Below is a small trained network, with its code and all its weights. Each question gives an input and a target symbol and asks what happens when units are switched off, that is, made to give their printed mean instead of their output.

import numpy as np


def w(rows, s, z=0):
    codes = np.array(rows[::2]) - 128.0
    scale = np.full(codes.shape[1], s)
    scale[-1] = z or s
    return codes * scale


def norm(h):
    return h / np.sqrt((h * h).mean(-1, keepdims=True) + 1e-5)


def f(y):
    return np.maximum(y, 0)


def softmax(a):
    e = np.exp(a - a.max(-1, keepdims=True))
    return e / e.sum(-1, keepdims=True)


def log_softmax(a):
    a = a - a.max(-1, keepdims=True)
    return a - np.log(np.exp(a).sum(-1, keepdims=True))


def net(x, mask):
    ids = ['ΓΛΦβημξ'.index(c) for c in x.split()]
    T = len(ids)
    res = E[ids] + P[:T]
    r = norm(res)
    for j in range(2):
        rows = slice(4 * j, 4 * j + 4)
        q, k, v = (r @ M[0][rows].T for M in (Q, K, V))
        z = softmax(np.where(np.tri(T) > 0, q @ k.T / 4**0.5, -1e9)) @ v
        o = O[0][rows]
        res = res + np.where(mask[j], z, o[:, -1]) @ o[:, :-1]
    y = f(norm(res) @ A[0][:, :-1].T + A[0][:, -1])
    res = res + np.where(mask[2:18], y, B[0][:, -1]) @ B[0][:, :-1]
    return log_softmax(norm(res)[-1] @ U[:, :-1].T + U[:, -1])


Q, K, V, O, A, B = {}, {}, {}, {}, {}, {}
E = w([
[92,120,122,68],'Γ',
[141,154,125,111],'Λ',
[143,145,90,153],'Φ',
[59,116,81,120],'β',
[130,111,102,116],'η',
[127,4,163,114],'μ',
[95,141,133,140],'ξ',
],0.023)
P = w([
[127,193,215,162],'0',
[119,196,4,142],'1',
[142,194,25,154],'2',
[166,167,213,94],'3',
[170,158,174,92],'4',
[137,152,103,113],'5',
[153,142,119,133],'6',
[193,144,143,129],'7',
[184,166,124,122],'8',
[203,151,140,150],'9',
[189,145,130,148],'10',
[187,193,111,73],'11',
[189,177,122,98],'12',
],0.0038)
Q[0] = w([
[128,138,96,126],'head 1',
[152,86,225,161],'head 1',
[105,167,252,141],'head 1',
[139,174,108,56],'head 1',
[52,187,73,136],'head 2',
[152,168,5,124],'head 2',
[182,119,152,89],'head 2',
[135,33,152,106],'head 2',
],0.011)
K[0] = w([
[57,105,166,91],'head 1',
[96,183,47,60],'head 1',
[76,183,29,160],'head 1',
[150,70,113,147],'head 1',
[171,68,232,153],'head 2',
[166,117,194,164],'head 2',
[132,199,144,199],'head 2',
[108,254,87,69],'head 2',
],0.0098)
V[0] = w([
[218,66,111,130],'head 1',
[130,169,246,63],'head 1',
[121,139,106,55],'head 1',
[77,82,146,177],'head 1',
[178,153,144,159],'head 2',
[98,160,115,165],'head 2',
[151,116,125,171],'head 2',
[100,146,77,59],'head 2',
],0.012)
O[0] = w([
[166,127,43,185,114],'head 1',
[145,149,213,166,140],'head 1',
[142,204,120,101,215],'head 1',
[193,46,117,1,154],'head 1',
[102,97,117,205,35],'head 2',
[119,42,122,85,102],'head 2',
[100,118,106,180,58],'head 2',
[179,139,100,94,255],'head 2',
],0.0088,0.004)
A[0] = w([
[215,112,54,125,112],'neuron 1',
[165,117,184,56,128],'neuron 2',
[110,97,191,116,95],'neuron 3',
[194,117,122,225,141],'neuron 4',
[129,216,143,128,2],'neuron 5',
[111,96,94,108,92],'neuron 6',
[85,72,150,168,93],'neuron 7',
[12,182,126,118,126],'neuron 8',
[137,58,150,126,46],'neuron 9',
[46,168,133,82,202],'neuron 10',
[167,188,174,200,63],'neuron 11',
[225,238,90,121,37],'neuron 12',
[181,70,90,124,70],'neuron 13',
[105,59,137,64,123],'neuron 14',
[25,123,152,113,140],'neuron 15',
[148,50,113,115,80],'neuron 16',
],0.011,0.0048)
B[0] = w([
[153,120,171,123,224],'neuron 1',
[43,118,137,155,255],'neuron 2',
[90,103,195,187,168],'neuron 3',
[156,136,2,70,154],'neuron 4',
[107,144,139,45,159],'neuron 5',
[144,108,118,111,159],'neuron 6',
[108,114,94,75,145],'neuron 7',
[137,163,105,216,193],'neuron 8',
[88,157,230,111,156],'neuron 9',
[110,132,69,211,247],'neuron 10',
[60,98,84,198,151],'neuron 11',
[79,139,170,99,220],'neuron 12',
[147,132,226,145,173],'neuron 13',
[116,151,136,131,236],'neuron 14',
[165,102,145,160,177],'neuron 15',
[137,149,221,107,175],'neuron 16',
],0.0086,0.0066)
U = w([
[113,160,164,188,184],'Γ',
[83,34,58,130,174],'Λ',
[25,58,75,2,2],'Φ',
[183,79,153,106,230],'β',
[49,23,189,123,201],'η',
[170,161,96,93,119],'μ',
[100,223,192,74,78],'ξ',
],0.0078,0.0025)

Each question gives the input, a string of symbols that net reads in full, and the target symbol t.
The units are the heads (4 rows each of Q, K, V and O) and the neurons (one row each of A and B). Each row of codes is followed by its name. A weight is (code - 128) times the scale printed after its matrix; where a second scale follows, it is the last column's (O, A, B and U).
mask holds one flag per unit, heads first, then neurons. A switched-off unit (its flag False) gives its mean, the last column of its rows in O or B, instead of its output. The means were averaged over made-up inputs and are rounded, as every weight is.
A unit's drop is (log p(t) with every unit on - log p(t) with that unit switched off) / (log p(t) with every unit on - log p(t) with every unit switched off).
The circuit of an input: a set's keep is (log p(t) with only the set's units on - log p(t) with every unit switched off) / (log p(t) with every unit on - log p(t) with every unit switched off). Starting from the 12 units with the biggest drops (on a tie, the unit counted first), units are removed one at a time, each time the one whose removal leaves the highest keep (on an exact tie, the one counted first), for as long as the keep stays at least 0.8.
units of the circuit, in order: the units of the circuit, biggest drop first
unit that matters most: the unit with the biggest drop
which heads matter: for each layer, one digit per head in row order, 1 if its drop is at least 0.15 and else 0, layers parted by /
drop of u: that unit's drop, to one decimal
input β β Λ, target Φ: units of the circuit, in order -> head 1; head 2
input ξ Λ μ ξ η Γ Λ η, target β: units of the circuit, in order -> head 1; neuron 13
input Λ Λ Γ, target Γ: units of the circuit, in order -> head 1; neuron 8
input η Φ Φ Φ, target Λ: units of the circuit, in order -> head 1
input Φ β Φ, target Λ: units of the circuit, in order -> head 2; head 1
input Λ β Φ Γ ξ Λ Λ ξ β, target Γ: units of the circuit, in order -> head 1; neuron 8
input β μ β Λ, target Φ: units of the circuit, in order -> head 1; neuron 2
input β ξ ξ, target Φ: units of the circuit, in order -> head 2; head 1
input ξ Γ Γ, target η: which heads matter -> 10
input ξ ξ Γ Λ, target η: which heads matter -> 11
input ξ η β, target η: units of the circuit, in order -> head 1; neuron 15
input ξ Γ Φ, target η: units of the circuit, in order -> head 1; head 2
input ξ Λ ξ, target η: which heads matter -> 11
input β β Λ η Λ Φ Γ Λ Λ β, target Γ: units of the circuit, in order -> head 1
input Γ ξ β, target ξ: which heads matter -> 11
input ξ Γ η, target η: which heads matter -> 10
input Φ ξ ξ Φ, target η: drop of neuron 13 -> 0.2
input Φ μ Γ ξ β, target Λ: drop of head 2 -> 0.6
input Φ μ Φ μ β, target Λ: drop of head 1 -> 0.6
input μ μ ξ Λ μ Γ ξ Λ η, target β: unit that matters most -> head 1
input Φ Λ Γ, target Λ: drop of neuron 4 -> 0.0
